Here is a tiny trained network, its code and every weight. The questions are about switching its units off for an input and a class, where a switched-off unit gives its printed mean instead of its output.

import numpy as np


def w(rows, s, z=0):
    codes = np.array(rows[::2]) - 128.0
    scale = np.full(codes.shape[1], s)
    scale[-1] = z or s
    return codes * scale


def norm(h):
    return h / np.sqrt((h * h).mean(-1, keepdims=True) + 1e-5)


def f(y):
    return np.maximum(y, 0)


def log_softmax(a):
    a = a - a.max(-1, keepdims=True)
    return a - np.log(np.exp(a).sum(-1, keepdims=True))


def net(x, mask):
    res = np.array(x, float).reshape(1, 7) / 4 @ E
    u = 0
    for l in range(3):
        y = f(norm(res) @ A[l][:, :-1].T + A[l][:, -1])
        res = res + np.where(mask[u : u + 5], y, B[l][:, -1]) @ B[l][:, :-1]
        u += 5
    return log_softmax(norm(res)[-1] @ U[:, :-1].T + U[:, -1])


A, B = {}, {}
E = w([
[142,131,129,125,139,125,133,123,136],'x0',
[76,136,104,133,104,128,121,117,128],'x1',
[106,100,127,139,105,140,119,143,109],'x2',
[113,142,103,110,140,133,139,105,133],'x3',
[151,149,71,226,88,46,220,131,96],'x4',
[119,133,164,40,42,127,194,51,132],'x5',
[139,167,115,100,101,156,188,254,162],'x6',
],0.0065)
A[0] = w([
[91,169,129,114,140,115,155,187,215,28],'L0N0',
[143,215,88,173,74,104,248,236,121,190],'L0N1',
[138,89,107,24,109,196,70,216,253,253],'L0N2',
[142,126,180,83,30,133,175,139,93,54],'L0N3',
[106,166,96,176,215,167,150,207,97,53],'L0N4',
],0.0052,0.0034)
B[0] = w([
[84,45,123,62,135,138,88,152,51,151],'L0N0',
[161,114,98,2,109,119,165,203,16,248],'L0N1',
[140,214,148,90,71,147,77,165,89,253],'L0N2',
[194,58,179,109,174,160,213,70,181,170],'L0N3',
[98,38,93,116,155,108,140,147,221,167],'L0N4',
],0.0058,0.007)
A[1] = w([
[151,153,167,93,48,161,243,65,145,122],'L1N0',
[139,59,101,163,184,7,96,25,20,75],'L1N1',
[55,182,70,183,81,106,204,116,94,108],'L1N2',
[189,89,69,180,140,60,253,134,34,2],'L1N3',
[156,102,2,193,205,103,45,227,165,96],'L1N4',
],0.0058,0.0025)
B[1] = w([
[51,59,162,230,207,54,139,178,193,245],'L1N0',
[208,154,109,67,103,134,187,84,59,250],'L1N1',
[195,142,149,124,199,179,102,171,184,183],'L1N2',
[70,190,39,206,89,215,1,91,206,254],'L1N3',
[78,66,230,124,128,49,234,108,203,227],'L1N4',
],0.0077,0.0051)
A[2] = w([
[128,179,210,137,132,176,51,113,152,1],'L2N0',
[73,56,168,121,142,76,182,122,175,70],'L2N1',
[160,109,43,141,87,126,159,140,111,116],'L2N2',
[160,134,140,153,166,103,127,10,1,177],'L2N3',
[134,156,39,191,113,93,158,123,124,24],'L2N4',
],0.008,0.002)
B[2] = w([
[133,166,93,230,107,168,64,64,141,197],'L2N0',
[114,94,157,160,210,114,181,87,173,247],'L2N1',
[126,192,159,159,119,172,91,76,107,210],'L2N2',
[138,148,137,82,103,102,165,245,69,253],'L2N3',
[123,101,116,110,147,139,25,76,175,209],'L2N4',
],0.011,0.0056)
U = w([
[132,193,90,198,115,190,1,89,183,97],'0',
[79,14,193,172,210,87,246,131,214,38],'1',
[162,170,103,52,76,118,217,230,6,253],'2',
],0.0092,0.0013)

Each question gives the input, the list of numbers given to net, and the class t.
The units are the neurons (one row each of A and B). Each row of codes is followed by its name. A weight is (code - 128) times the scale printed after its matrix; where a second scale follows, it is the last column's (A, B and U).
mask holds one flag per neuron, layer by layer. A switched-off neuron (its flag False) gives its mean, the last column of its row in B, instead of its output. The means were averaged over made-up inputs and are rounded, as every weight is.
A unit's drop is (log p(t) with every unit on - log p(t) with that unit switched off) / (log p(t) with every unit on - log p(t) with every unit switched off).
unit that matters most: the unit with the biggest drop
k most important neurons: the k neurons with the biggest drops, biggest first
top k neurons in layer l: the k neurons of layer l with the biggest drops, biggest first
drop when u is switched off: that unit's drop, to one decimal
input [0,-1,7,3,3,0,-4], class 2: most important neuron -> (L1N1)
input [-3,6,-4,0,-8,7,5], class 0: 3 most important neurons -> (L0N2; L1N4; L0N1)
input [5,7,8,0,-4,-5,3], class 1: top 2 neurons in layer 0 -> (L0N4; L0N1)
input [8,0,1,7,1,-6,-7], class 2: 2 most important neurons -> (L1N1; L2N3)
input [-8,-8,-6,6,5,-5,-7], class 2: 2 most important neurons -> (L1N1; L2N3)
input [3,3,-4,-3,8,7,1], class 0: top 2 neurons in layer 1 -> (L1N3; L1N4)
input [2,-7,3,4,5,3,5], class 0: top 3 neurons in layer 2 -> (L2N3; L2N2; L2N4)
input [1,-8,2,-3,8,8,0], class 0: top 2 neurons in layer 2 -> (L2N4; L2N2)
input [2,6,-4,-6,-1,6,6], class 1: 3 most important neurons -> (L1N0; L0N3; L1N1)
input [-3,-8,3,2,6,8,-2], class 1: 2 most important neurons -> (L1N0; L0N3)
input [5,5,8,0,3,7,-8], class 2: 3 most important neurons -> (L1N1; L2N3; L1N4)
input [2,-2,2,-7,-4,-5,-4], class 1: 2 most important neurons -> (L1N4; L1N3)
input [6,1,7,-8,-4,8,7], class 1: top 2 neurons in layer 2 -> (L2N3; L2N1)
input [-8,-8,4,-5,-5,-8,0], class 1: unit that matters most -> L1N4
input [-4,5,8,-3,8,-3,7], class 0: 2 most important neurons -> (L1N3; L2N3)
input [4,-4,8,0,-5,-1,-7], class 2: 2 most important neurons -> (L2N3; L1N3)
input [4,-6,8,-7,-3,8,8], class 1: 2 most important neurons -> (L1N0; L0N3)
input [6,5,4,5,2,5,1], class 1: drop when L0N1 is switched off -> 0.0
input [-4,1,7,-3,3,-4,-6], class 2: drop when L2N3 is switched off -> 0.4
input [-7,-8,-4,1,7,0,0], class 0: drop when L1N3 is switched off -> 0.7
